Below are the code and all the weights of a small trained network. Each question names an input and a target symbol and asks about switching units off, where a switched-off unit gives its printed mean instead of its output.

import numpy as np


def w(rows, s, z=0):
    codes = np.array(rows[::2]) - 128.0
    scale = np.full(codes.shape[1], s)
    scale[-1] = z or s
    return codes * scale


def f(y):
    return np.maximum(y, 0)


def softmax(a):
    e = np.exp(a - a.max(-1, keepdims=True))
    return e / e.sum(-1, keepdims=True)


def log_softmax(a):
    a = a - a.max(-1, keepdims=True)
    return a - np.log(np.exp(a).sum(-1, keepdims=True))


def net(x, mask):
    ids = ['ΓΞΠΣαβδζημτψω'.index(c) for c in x.split()]
    T = len(ids)
    res = E[ids] + P[:T]
    u = 0
    for l in range(3):
        r = res
        for j in range(3):
            rows = slice(4 * j, 4 * j + 4)
            q, k, v = (r @ M[l][rows].T for M in (Q, K, V))
            z = softmax(np.where(np.tri(T) > 0, q @ k.T / 4**0.5, -1e9)) @ v
            o = O[l][rows]
            res = res + np.where(mask[u + j], z, o[:, -1]) @ o[:, :-1]
        u += 3
        y = f(res @ A[l][:, :-1].T + A[l][:, -1])
        res = res + np.where(mask[u : u + 4], y, B[l][:, -1]) @ B[l][:, :-1]
        u += 4
    return log_softmax(res[-1] @ U[:, :-1].T + U[:, -1])


Q, K, V, O, A, B = {}, {}, {}, {}, {}, {}
E = w([
[119,196,85,95],'Γ',
[56,105,73,132],'Ξ',
[62,189,152,126],'Π',
[123,111,232,160],'Σ',
[231,188,120,82],'α',
[92,124,159,144],'β',
[154,212,183,108],'δ',
[116,151,144,128],'ζ',
[197,81,179,138],'η',
[163,72,60,118],'μ',
[137,131,161,132],'τ',
[103,36,153,166],'ψ',
[240,138,32,254],'ω',
],0.0075)
P = w([
[124,157,139,139],'0',
[159,142,85,169],'1',
[138,154,121,155],'2',
[110,82,150,1],'3',
[124,121,114,118],'4',
[128,88,69,177],'5',
],0.0091)
Q[0] = w([
[150,156,112,230],'L0H1',
[108,102,145,23],'L0H1',
[152,162,101,254],'L0H1',
[142,153,110,219],'L0H1',
[128,127,130,129],'L0H2',
[129,119,141,136],'L0H2',
[128,134,113,120],'L0H2',
[125,134,117,122],'L0H2',
[154,107,110,153],'L0H3',
[134,128,126,137],'L0H3',
[76,165,154,101],'L0H3',
[216,66,70,163],'L0H3',
],0.0086)
K[0] = w([
[199,163,93,237],'L0H1',
[45,83,194,5],'L0H1',
[215,172,56,254],'L0H1',
[166,143,106,203],'L0H1',
[129,129,127,132],'L0H2',
[136,131,121,153],'L0H2',
[118,125,131,105],'L0H2',
[120,125,132,112],'L0H2',
[91,119,151,86],'L0H3',
[125,131,131,123],'L0H3',
[158,148,100,184],'L0H3',
[60,61,171,22],'L0H3',
],0.0072)
V[0] = w([
[154,150,98,210],'L0H1',
[103,111,163,31],'L0H1',
[164,157,84,254],'L0H1',
[102,105,148,59],'L0H1',
[140,157,113,128],'L0H2',
[119,104,140,127],'L0H2',
[133,153,111,127],'L0H2',
[129,105,150,121],'L0H2',
[86,124,149,50],'L0H3',
[139,107,145,146],'L0H3',
[144,113,116,204],'L0H3',
[169,124,117,208],'L0H3',
],0.0054)
O[0] = w([
[134,145,104,214,168],'L0H1',
[124,114,156,11,88],'L0H1',
[135,148,97,254,178],'L0H1',
[111,101,157,1,109],'L0H1',
[138,152,100,121,217],'L0H2',
[123,115,148,133,57],'L0H2',
[130,143,110,122,211],'L0H2',
[132,107,156,129,32],'L0H2',
[89,190,164,166,1],'L0H3',
[136,104,146,134,77],'L0H3',
[143,73,111,116,182],'L0H3',
[163,69,104,108,216],'L0H3',
],0.0047,0.00035)
A[0] = w([
[135,145,84,234,64],'L0N1',
[168,208,169,200,253],'L0N2',
[127,129,129,128,108],'L0N3',
[129,147,94,253,29],'L0N4',
],0.0056,0.00051)
B[0] = w([
[119,139,95,197,250],'L0N1',
[135,206,157,184,193],'L0N2',
[127,128,128,128,128],'L0N3',
[115,157,100,255,253],'L0N4',
],0.0076,0.0028)
Q[1] = w([
[126,158,113,197],'L1H1',
[131,144,119,175],'L1H1',
[117,104,147,38],'L1H1',
[132,168,107,241],'L1H1',
[116,95,158,62],'L1H2',
[144,171,94,194],'L1H2',
[106,100,170,54],'L1H2',
[140,154,98,183],'L1H2',
[128,163,113,169],'L1H3',
[118,166,112,253],'L1H3',
[133,100,141,63],'L1H3',
[123,154,115,172],'L1H3',
],0.011)
K[1] = w([
[118,107,146,87],'L1H1',
[120,111,145,86],'L1H1',
[142,160,98,247],'L1H1',
[115,98,152,62],'L1H1',
[143,157,97,212],'L1H2',
[105,102,160,31],'L1H2',
[134,158,108,203],'L1H2',
[119,106,149,67],'L1H2',
[100,104,141,76],'L1H3',
[126,91,158,39],'L1H3',
[138,169,101,210],'L1H3',
[112,96,151,67],'L1H3',
],0.011)
V[1] = w([
[72,64,201,179],'L1H1',
[154,222,118,93],'L1H1',
[254,87,90,105],'L1H1',
[180,201,193,115],'L1H1',
[205,34,61,152],'L1H2',
[203,119,39,117],'L1H2',
[177,35,132,170],'L1H2',
[230,171,237,134],'L1H2',
[90,84,202,151],'L1H3',
[7,144,71,117],'L1H3',
[38,209,3,115],'L1H3',
[12,100,138,133],'L1H3',
],0.009)
O[1] = w([
[254,125,50,43,79],'L1H1',
[31,71,170,134,149],'L1H1',
[65,250,91,185,137],'L1H1',
[47,95,106,62,101],'L1H1',
[168,232,74,211,176],'L1H2',
[81,194,139,238,200],'L1H2',
[189,206,58,136,129],'L1H2',
[49,127,45,30,76],'L1H2',
[209,137,84,23,59],'L1H3',
[195,55,246,186,154],'L1H3',
[119,53,199,221,251],'L1H3',
[231,92,192,105,91],'L1H3',
],0.0081,0.0033)
A[1] = w([
[215,58,135,57,230],'L1N1',
[53,149,62,57,173],'L1N2',
[122,153,159,157,56],'L1N3',
[160,184,2,111,254],'L1N4',
],0.0052)
B[1] = w([
[254,91,152,58,185],'L1N1',
[34,178,106,22,173],'L1N2',
[127,127,71,117,145],'L1N3',
[158,196,159,97,253],'L1N4',
],0.0059,0.0076)
Q[2] = w([
[119,102,134,134],'L2H1',
[120,115,132,134],'L2H1',
[146,171,110,114],'L2H1',
[142,165,127,122],'L2H1',
[129,115,142,77],'L2H2',
[127,127,128,129],'L2H2',
[127,100,148,40],'L2H2',
[134,114,149,78],'L2H2',
[96,65,143,147],'L2H3',
[192,255,90,164],'L2H3',
[111,61,140,106],'L2H3',
[171,145,106,53],'L2H3',
],0.0071)
K[2] = w([
[122,123,142,90],'L2H1',
[121,125,138,107],'L2H1',
[145,136,120,177],'L2H1',
[127,140,93,166],'L2H1',
[126,116,141,71],'L2H2',
[126,127,128,130],'L2H2',
[121,102,150,14],'L2H2',
[125,114,149,69],'L2H2',
[110,198,148,165],'L2H3',
[111,2,77,126],'L2H3',
[132,197,184,131],'L2H3',
[171,81,178,50],'L2H3',
],0.0055)
V[2] = w([
[128,128,130,126],'L2H1',
[143,180,117,174],'L2H1',
[120,95,128,98],'L2H1',
[139,165,114,166],'L2H1',
[153,135,96,215],'L2H2',
[152,118,73,208],'L2H2',
[116,129,151,88],'L2H2',
[97,100,174,19],'L2H2',
[142,237,252,93],'L2H3',
[130,233,249,81],'L2H3',
[120,77,57,171],'L2H3',
[119,59,35,163],'L2H3',
],0.0032)
O[2] = w([
[127,131,128,128,127],'L2H1',
[113,61,152,107,185],'L2H1',
[134,147,118,135,90],'L2H1',
[117,70,148,111,172],'L2H1',
[138,113,60,191,221],'L2H2',
[144,117,52,192,204],'L2H2',
[120,137,182,87,88],'L2H2',
[119,149,209,67,3],'L2H2',
[73,76,226,56,157],'L2H3',
[73,68,253,67,144],'L2H3',
[165,154,77,139,135],'L2H3',
[181,170,30,175,118],'L2H3',
],0.0033,0.0046)
A[2] = w([
[139,134,114,148,41],'L2N1',
[123,160,90,142,2],'L2N2',
[193,92,163,132,214],'L2N3',
[117,41,164,2,92],'L2N4',
],0.0079,0.008)
B[2] = w([
[117,34,127,49,143],'L2N1',
[133,13,208,57,153],'L2N2',
[178,196,195,118,254],'L2N3',
[150,48,3,177,225],'L2N4',
],0.0067,0.0078)
U = w([
[121,246,113,203,255],'Γ',
[136,105,65,157,39],'Ξ',
[128,102,131,98,170],'Π',
[110,239,101,46,147],'Σ',
[41,68,250,171,141],'α',
[121,130,110,78,202],'β',
[60,64,73,100,52],'δ',
[173,116,34,75,31],'ζ',
[14,180,146,113,53],'η',
[171,21,132,118,72],'μ',
[226,212,131,71,112],'τ',
[200,132,255,149,85],'ψ',
[176,110,126,89,145],'ω',
],0.0051,0.0049)

Each question gives the input, a string of symbols that net reads in full, and the target symbol t.
The units are the heads (4 rows each of Q, K, V and O) and the neurons (one row each of A and B). Each row of codes is followed by its name. A weight is (code - 128) times the scale printed after its matrix; where a second scale follows, it is the last column's (O, A, B and U).
mask holds one flag per unit, layer by layer, with each layer's heads first. A switched-off unit (its flag False) gives its mean, the last column of its rows in O or B, instead of its output. The means were averaged over made-up inputs and are rounded, as every weight is.
A unit's drop is (log p(t) with every unit on - log p(t) with that unit switched off) / (log p(t) with every unit on - log p(t) with every unit switched off).
top k neurons: the k neurons with the biggest drops, biggest first
top k neurons in layer l: the k neurons of layer l with the biggest drops, biggest first
heads that matter: for each layer, one digit per head in row order, 1 if its drop is at least 0.15 and else 0, layers parted by /
input Γ Ξ Σ Ξ, target ψ: top 3 neurons => L0N4, L0N1, L2N3
input μ μ Π Π, target Γ: top neuron => L0N4
input ψ μ μ, target τ: heads that matter => 100 / 101 / 000
input μ δ Γ Γ, target δ: top 2 neurons => L2N4, L0N2
input ψ μ Γ Γ, target Γ: top 2 neurons => L0N4, L0N1
input α Σ η, target η: heads that matter => 100 / 111 / 000
input ψ μ β Ξ Γ Γ, target ψ: heads that matter => 000 / 011 / 000
input β μ μ ψ ψ, target Γ: top 3 neurons => L0N4, L0N1, L0N2
input Σ δ μ, target ζ: heads that matter => 100 / 111 / 000
input Γ Ξ α δ, target ψ: top 2 neurons => L0N4, L0N1
input δ η μ, target δ: heads that matter => 100 / 110 / 000
input Ξ Ξ Γ, target ψ: heads that matter => 100 / 111 / 000
input μ η Ξ ψ μ η, target τ: heads that matter => 000 / 101 / 000
input Γ η μ μ, target Σ: heads that matter => 100 / 011 / 000
input Π μ μ, target μ: top neuron in layer 1 => L1N1
input Γ Γ α μ Ξ ψ, target Γ: heads that matter => 000 / 100 / 000
input α Π μ μ, target μ: top 4 neurons => L2N4, L0N2, L0N4, L1N1
input Π Σ μ Γ, target ζ: top 2 neurons in layer 0 => L0N2, L0N4
input α ψ Γ ψ τ ζ, target τ: heads that matter => 000 / 101 / 000
input η μ ψ Σ, target Γ: heads that matter => 001 / 110 / 000
input Γ η β, target α: heads that matter => 100 / 110 / 000
input Γ μ μ μ η, target Γ: top 2 neurons in layer 0 => L0N4, L0N1
input Ξ Ξ μ η τ μ, target Σ: top 2 neurons in layer 1 => L1N2, L1N4
input ψ μ α, target τ: heads that matter => 100 / 101 / 000
input Γ Π δ Ξ, target μ: top 3 neurons => L2N4, L0N4, L1N1
input Γ ω μ Ξ, target Γ: top neuron in layer 0 => L0N1
input Ξ μ μ δ τ β, target δ: top neuron in layer 2 => L2N4
